Below is a small trained network, with its code and all its weights. Each question gives an input and a class and asks what happens when units are switched off, that is, made to give their printed mean instead of their output.

import numpy as np


def w(rows, s, z=0):
    codes = np.array(rows[::2]) - 128.0
    scale = np.full(codes.shape[1], s)
    scale[-1] = z or s
    return codes * scale


def f(y):
    return np.maximum(y, 0)


def log_softmax(a):
    a = a - a.max(-1, keepdims=True)
    return a - np.log(np.exp(a).sum(-1, keepdims=True))


def net(x, mask):
    res = np.array(x, float).reshape(1, 5) / 4 @ E
    y = f(res @ A[0][:, :-1].T + A[0][:, -1])
    res = res + np.where(mask, y, B[0][:, -1]) @ B[0][:, :-1]
    return log_softmax(res[-1] @ U[:, :-1].T + U[:, -1])


A, B = {}, {}
E = w([
[123,129,56,29],'x0',
[89,129,69,192],'x1',
[64,138,129,216],'x2',
[166,254,172,123],'x3',
[21,159,124,83],'x4',
],0.0083)
A[0] = w([
[225,79,100,148,50],'n1',
[147,5,157,117,79],'n2',
[179,68,128,85,101],'n3',
[161,39,180,139,83],'n4',
[127,177,109,99,254],'n5',
[84,87,72,228,87],'n6',
[152,190,197,200,153],'n7',
[19,120,120,108,14],'n8',
],0.018,0.005)
B[0] = w([
[181,192,80,172,224],'n1',
[71,249,120,107,236],'n2',
[140,201,128,59,230],'n3',
[67,179,123,170,210],'n4',
[163,44,203,74,227],'n5',
[155,29,50,191,255],'n6',
[105,131,225,172,246],'n7',
[65,66,192,70,217],'n8',
],0.022,0.0099)
U = w([
[152,105,140,48,161],'0',
[133,160,76,156,74],'1',
[255,161,124,117,24],'2',
[123,194,105,94,140],'3',
[104,98,55,194,111],'4',
[142,122,205,160,117],'5',
[54,76,102,115,99],'6',
[161,137,204,128,255],'7',
],0.011,0.0074)

Each question gives the input, the list of numbers given to net, and the class t.
The units are the neurons (one row each of A and B). Each row of codes is followed by its name. A weight is (code - 128) times the scale printed after its matrix; where a second scale follows, it is the last column's (A, B and U).
mask holds one flag per neuron, in row order. A switched-off neuron (its flag False) gives its mean, the last column of its row in B, instead of its output. The means were averaged over made-up inputs and are rounded, as every weight is.
A unit's drop is (log p(t) with every unit on - log p(t) with that unit switched off) / (log p(t) with every unit on - log p(t) with every unit switched off).
The circuit of an input: a set's keep is (log p(t) with only the set's units on - log p(t) with every unit switched off) / (log p(t) with every unit on - log p(t) with every unit switched off). Starting from all 8 units, units are removed one at a time, each time the one whose removal leaves the highest keep (on an exact tie, the one counted first), for as long as the keep stays at least 0.8.
units of the circuit, in order: the units of the circuit, biggest drop first
most important unit: the unit with the biggest drop
k most important neurons: the k neurons with the biggest drops, biggest first
drop when u is switched off: that unit's drop, to one decimal
input [-1,8,-6,-4,-5], class 1: units of the circuit, in order	(n6; n2; n1)
input [-1,3,3,1,-4], class 4: units of the circuit, in order	(n6)
input [3,5,-6,-1,-2], class 2: units of the circuit, in order	(n8; n4)
input [3,3,2,0,-1], class 4: 2 most important neurons	(n8; n3)
input [2,-7,0,1,1], class 0: 2 most important neurons	(n7; n1)
input [5,-1,-3,-7,7], class 0: units of the circuit, in order	(n8; n6; n4)
input [4,4,1,1,2], class 0: units of the circuit, in order	(n7; n4; n5)
input [4,-5,-4,0,-3], class 3: 2 most important neurons	(n6; n3)
input [8,5,0,8,-1], class 0: 2 most important neurons	(n7; n5)
input [7,-2,5,-6,-8], class 3: 2 most important neurons	(n2; n3)
input [3,0,6,1,5], class 6: 2 most important neurons	(n3; n8)
input [2,5,2,8,6], class 5: 2 most important neurons	(n3; n7)
input [3,3,5,-1,2], class 6: 2 most important neurons	(n8; n1)
input [7,-5,-2,3,5], class 0: most important unit	n7
input [3,1,8,1,2], class 6: 2 most important neurons	(n8; n1)
input [4,0,5,-6,-5], class 4: drop when n6 is switched off	2.5
input [-8,8,5,2,2], class 4: drop when n6 is switched off	4.9
input [0,6,1,-8,-6], class 4: drop when n6 is switched off	6.1
